How the units are linked:
from | ζ ω
s608 | s916 s405
s275 | s279 s175
s766 | s86 s948
s330 | s467 s916
s36 | s756 s366
s179 | s505 s749
s129 | s256 s256
s731 | s676 s129
s467 | s476 s179
s505 | s694 s275
s693 | s347 s676
s809 | s756 s202
s247 | s256 s143
s826 | s175 s731
s202 | s426 s831
s278 | s731 s129
s611 | s230 s277
s256 | s129 s985
s676 | s256 s110
s943 | s819 s608
s476 | s608 s505
s176 | s645 s34
s395 | s330 s608
s511 | s176 s36
s916 | s179 s20
s277 | s364 s176
s86 | s366 s517
s948 | s517 s652
s143 | s511 s867
s310 | s347 s693
s756 | s247 s364
s819 | s652 s330
s517 | s943 s405
s364 | s143 s517
s110 | s985 s756
s327 | s693 s731
s175 | s505 s809
s279 | s202 s987
s925 | s110 s611
s230 | s277 s511
s964 | s809 s347
s831 | s826 s964
s645 | s867 s405
s405 | s275 s476
s377 | s987 s175
s366 | s195 s511
s867 | s247 s86
s347 | s310 s256
s34 | s766 s195
s20 | s749 s202
s749 | s275 s826
s972 | s611 s230
s426 | s377 s694
s985 | s972 s247
s987 | s676 s310
s652 | s819 s467
s195 | s948 s819
s694 | s20 s279

In the rows, zero is written as 51.

The rows follow the links: the fewer symbols apart two units are, the more alike their rows tend to be.

Each row, then its unit:
[ 52  54  52  44  45  64  33  75  62  58  48  33  40  35  55  52  56  76  72  59  41  55  53  49  32  68  45  25  67  29  83  60  37  45  41  48  58  16  29  46  55  43  51  70  53  49  39  56  57  43  48  59  61  60  55  29  46  39  61  33  55]; unit s277
[ 59  45  48  58  51  47  41  28  38  65  41  52  60  34  49  68  48  21  78  49  70  45  38  29  46  50  43  57  43  61  34  54  43  79  55  47  65  34  41  41  37  69  57  36  58  46  37  77  57  41  32  64  50  43  38  55  62  48  49  52  59]; unit s366
[ 48  42  43  43  55  44  35  41  46  75  45  44  59  27  64  56  41  42  80  53  52  56  39  32  34  60  42  41  45  58  49  60  34  81  58  51  68  30  35  42  38  57  56  41  59  36  27  68  64  46  35  69  55  46  36  50  48  31  53  43  68]; unit s511
[ 56  39  65  84  62  39  59  55  23  40  57  54  58  67  53  53  36  53  38  40  28  48  30  65  45  52  30  41  57  75  56  70  35  57  41  77  21  38  45  37  56  48  51  37  40  45  62  51  53  62  61  54  36  57  68  65  57  39  45  34  47]; unit s964
[ 68  57  29  66  56  70  65  39  48  64  37  61  74  55  47  27  65  37  34  51  46  57  51  83  69  39  49  66  62  24  61  61  60  48  67  53  57  72  62  61  38  65  57  65  46  64  49  46  57  50  63  47  68  46  60  77  55  60  44  63  49]; unit s377
[ 60  40  62  77  67  36  53  56  25  34  69  49  62  58  58  49  30  52  32  51  26  61  35  65  42  51  27  47  58  62  55  64  35  60  48  84  17  38  56  31  53  48  56  42  51  48  61  53  50  59  61  49  47  60  63  58  46  51  49  40  49]; unit s831
[ 60  56  28  63  46  74  69  35  53  69  23  62  68  66  47  36  74  59  42  43  54  42  50  73  70  42  52  54  57  39  67  66  63  44  65  42  61  81  50  66  46  62  39  66  38  56  50  46  63  45  62  44  48  46  58  82  56  51  45  56  47]; unit s987
[ 53  30  60  81  59  47  58  58  31  34  62  50  61  65  59  49  34  32  44  49  24  58  41  73  48  43  33  64  50  68  48  58  35  61  43  83  23  45  48  32  45  47  55  32  47  49  55  52  51  66  64  67  55  48  66  62  57  41  52  41  54]; unit s809
[ 65  57  32  67  60  63  50  44  49  61  43  58  70  45  57  22  57  39  30  59  42  72  47  83  65  41  51  68  72  21  53  59  44  54  61  54  67  64  60  56  34  61  52  56  58  69  47  53  53  65  69  47  73  42  53  67  56  52  42  56  46]; unit s426
[ 49  54  73  62  32  57  36  30  45  39  58  50  55  45  24  77  60  54  45  49  72  47  53  43  62  47  43  52  76  72  32  33  50  34  42  37  66  55  52  59  74  43  45  43  60  67  67  70  45  49  57  28  62  37  51  46  68  59  41  54  35]; unit s819
[ 69  61  34  61  62  61  61  40  51  62  41  62  72  51  52  25  59  33  36  54  45  62  54  88  70  43  52  66  61  21  54  65  55  48  68  56  63  77  67  60  34  57  54  59  53  65  44  43  53  52  64  48  75  49  54  68  51  59  42  63  49]; unit s279

Each walk starts at a row. The symbols on each line, taken left to right, move it on to the next unit.
Each answer is a row, close to the row of the unit it stands for.
[ 41  28  48  51  56  50  35  36  46  69  41  51  60  36  56  64  42  22  77  52  60  53  41  26  39  54  39  55  38  72  37  56  41  88  58  54  56  48  36  41  42  65  47  32  59  40  33  60  58  48  28  80  55  47  41  52  59  36  56  53  69]
ζ ω ζ ω ω ζ ζ	[ 73  58  59  56  36  51  41  19  28  49  44  53  58  43  37  88  57  32  61  48  73  44  33  37  54  46  38  58  62  50  34  50  51  53  55  40  65  27  49  47  55  58  58  50  64  62  50  88  60  43  40  37  47  39  45  57  73  64  40  48  45]
ω ω ω ω ω	[ 62  46  43  81  66  50  52  46  33  57  62  56  68  48  58  29  40  37  18  61  30  74  42  89  61  46  36  61  76  38  52  65  35  62  57  71  44  51  59  45  43  57  58  43  57  60  54  54  51  66  74  49  71  49  57  67  59  51  47  43  48]
[ 86  64  55  50  48  38  53  34  28  50  39  42  46  55  48  76  54  28  58  45  65  42  37  48  58  43  57  66  51  36  41  52  55  42  53  44  65  31  55  46  43  63  70  59  57  60  48  88  65  48  37  37  39  44  54  54  70  69  31  48  45]
ζ ζ ζ ζ	[ 79  61  66  56  40  47  43  31  28  39  45  45  49  54  35  84  62  32  53  46  72  39  43  49  58  41  53  74  60  44  33  42  58  36  52  39  65  36  55  47  52  54  66  61  54  69  57  86  57  53  42  29  44  41  55  53  77  69  32  54  40]
ζ ω ζ ζ ω ω	[ 54  50  38  71  42  62  68  44  38  62  27  60  61  69  48  48  65  69  55  37  54  32  42  56  60  50  43  30  54  72  73  68  50  38  62  51  50  64  44  61  55  53  31  58  27  38  51  45  62  44  61  45  26  47  56  86  53  42  40  50  44]
[ 86  67  48  50  49  41  45  29  26  56  43  45  54  43  52  75  57  36  61  54  70  47  35  40  54  55  45  52  57  29  49  58  46  54  60  43  62  23  53  39  42  63  72  69  55  61  42  88  62  45  38  39  40  45  49  49  67  68  34  46  46]
ζ ω ω ζ ζ	[ 54  52  70  64  34  60  36  30  45  34  55  53  48  47  22  81  59  48  49  44  71  48  54  43  60  45  45  60  73  68  31  36  51  34  39  38  66  52  51  59  70  42  45  49  67  71  66  70  45  51  58  25  64  43  52  47  76  67  45  57  38]
[ 50  50  50  46  41  77  34  66  67  55  51  40  42  30  50  53  57  75  73  59  39  56  59  47  28  65  38  26  65  31  83  60  39  45  46  51  48  24  27  50  62  42  44  73  56  51  41  53  58  43  51  61  64  61  54  33  56  38  65  35  55]
ω ζ ω ζ ζ	[ 75  59  52  38  51  28  55  45  37  59  34  38  47  56  52  71  55  17  60  46  65  35  33  48  57  46  67  74  36  39  32  43  51  51  54  45  76  37  50  41  27  67  72  44  48  51  39  85  62  59  35  54  41  43  48  50  57  57  27  52  55]
ζ ω ω ζ	[ 29  21  58  56  52  57  40  67  53  56  50  45  45  55  51  59  47  22  63  45  43  52  48  59  42  33  55  76  29  71  30  43  60  72  44  61  44  59  35  49  40  60  45  23  45  38  45  57  60  63  41  87  59  51  59  46  65  36  62  44  60]
[ 61  65  55  22  65  18  57  74  57  61  46  28  43  57  69  44  49  48  55  54  48  40  46  55  50  66  71  44  35  39  55  50  45  44  53  47  75  35  58  42  22  52  76  53  41  41  40  64  55  60  40  51  35  51  44  37  22  46  37  45  58]
ζ ω ζ ω ω ζ ω	[ 40  32  68  46  55  41  42  85  56  63  47  26  41  57  64  54  50  37  63  53  42  47  47  66  42  52  61  64  39  50  41  40  44  54  40  59  64  40  36  44  32  54  64  37  37  41  41  74  62  69  40  75  47  50  55  32  46  33  48  29  57]
ζ ω ζ ω ζ ζ	[ 70  62  48  35  55  33  42  53  45  72  46  38  49  32  64  53  45  58  71  57  55  49  39  43  37  72  50  24  56  34  65  60  30  57  60  48  69  11  41  38  33  57  70  62  57  43  32  72  58  46  40  51  38  51  44  41  36  47  42  43  56]
[ 41  43  58  51  33  92  44  76  69  39  42  48  40  52  42  60  64  65  66  51  40  59  65  55  46  39  54  53  53  39  69  47  65  38  36  44  41  54  30  58  66  39  35  67  51  60  50  45  59  47  53  65  65  59  65  37  73  46  71  43  58]
ω ζ ζ ζ ω ζ	[ 46  66  84  53  40  38  41  57  56  42  56  34  45  57  30  64  61  58  37  45  59  36  55  55  65  51  63  53  65  66  41  27  44  13  38  41  74  51  61  52  51  32  59  45  49  61  64  63  40  66  54  24  50  42  52  32  49  52  34  54  36]
ω ω ζ ζ ω ζ ω	[ 32  34  51  42  38  86  51  64  72  44  41  46  36  64  42  58  66  51  57  46  50  52  66  59  50  25  65  73  39  49  48  42  73  45  38  45  41  72  36  64  66  49  34  54  43  52  51  47  60  54  55  73  56  53  66  47  74  44  66  47  53]
[ 69  62  73  42  52  29  56  72  43  46  46  29  35  71  45  70  59  39  55  43  62  29  47  59  62  44  74  69  43  47  40  32  54  30  42  42  71  41  59  42  35  51  74  51  42  56  57  77  56  65  40  42  41  41  53  33  50  60  33  44  49]
ω ω ζ ω	[ 53  69  66  30  62  25  68  78  67  46  52  35  40  59  50  43  55  51  56  48  49  28  52  52  61  61  74  47  36  49  58  32  54  30  48  50  64  53  67  47  31  38  72  53  37  51  57  42  41  51  42  42  46  55  44  33  20  57  49  54  51]
ζ ω ζ ω ζ ω ζ	[ 40  47  27  43  38  69  71  40  57  49  37  66  41  73  56  49  66  71  41  41  62  54  62  47  61  36  65  59  37  49  56  63  80  48  57  31  35  76  51  70  64  66  24  58  38  37  52  34  57  46  56  58  26  55  55  75  62  54  54  59  51]
[ 75  51  51  67  64  52  73  56  43  27  53  67  60  58  51  40  42  22  54  51  38  52  53  67  50  41  40  71  28  41  62  54  58  58  50  79  24  67  69  37  37  52  68  56  60  63  61  33  40  40  42  60  64  68  60  64  48  64  65  62  61]
ω ω ζ ω ζ ζ ω	[ 69  50  51  60  66  30  70  53  35  18  73  63  52  54  61  51  24  45  35  55  42  57  49  40  37  55  35  49  37  52  55  59  47  70  46  76   1  43  63  34  58  45  62  45  57  51  64  35  39  46  43  55  43  69  60  54  44  67  60  55  60]
ω ζ ω ζ ω	[ 24  29  48  34  53  42  44  67  66  62  56  34  37  62  64  44  47  38  44  51  50  61  58  57  54  38  76  78  33  51  23  38  67  62  47  43  58  61  47  59  37  66  44  30  42  35  44  53  59  74  46  79  50  45  46  36  54  36  51  45  52]
[ 49  48  50  46  33  85  36  73  66  49  47  45  42  38  45  52  63  79  69  56  41  56  64  55  38  55  45  40  63  32  79  53  49  41  39  53  42  32  32  59  64  40  44  73  55  56  48  52  61  43  52  54  63  61  60  32  63  39  68  35  57]
ω ζ ζ ω	[ 50  47  49  34  63  19  47  69  55  73  51  31  43  58  68  45  47  34  56  56  51  47  44  60  55  45  77  64  29  45  29  42  51  57  51  45  71  50  52  47  19  66  66  35  43  39  37  68  53  71  40  70  42  45  46  42  36  41  39  47  58]
ω ω ω ω	[ 41  63  68  34  57  42  59  74  74  40  55  48  45  53  34  45  51  48  61  50  57  29  63  40  59  67  61  41  28  67  62  30  54  31  45  53  66  72  73  52  43  32  64  55  47  58  62  27  33  42  40  36  62  57  41  30  24  54  63  69  49]
[ 63  64  33  58  66  62  54  39  58  63  46  62  77  39  51  16  53  34  33  61  45  64  52  79  65  43  48  60  59  23  53  61  54  52  64  52  64  75  68  57  36  55  60  57  62  71  44  38  54  51  63  49  84  47  44  60  46  61  49  67  54]
ω ω ζ ω ζ ζ	[ 38  44  52  42  35  87  34  77  75  48  51  41  38  43  44  53  58  76  63  56  38  62  68  55  33  51  46  37  65  29  78  54  54  37  35  48  45  35  26  59  67  39  37  73  55  56  46  50  57  44  51  59  66  55  63  34  60  42  69  41  58]
ω ζ ζ ω ζ ω	[ 28  61  72  43  53  36  44  71  74  46  62  43  45  49  39  42  49  67  48  54  51  33  60  46  59  72  63  36  53  69  49  26  33  26  40  52  71  61  67  57  49  32  59  45  47  50  58  40  30  56  52  29  57  45  39  33  22  49  47  59  41]
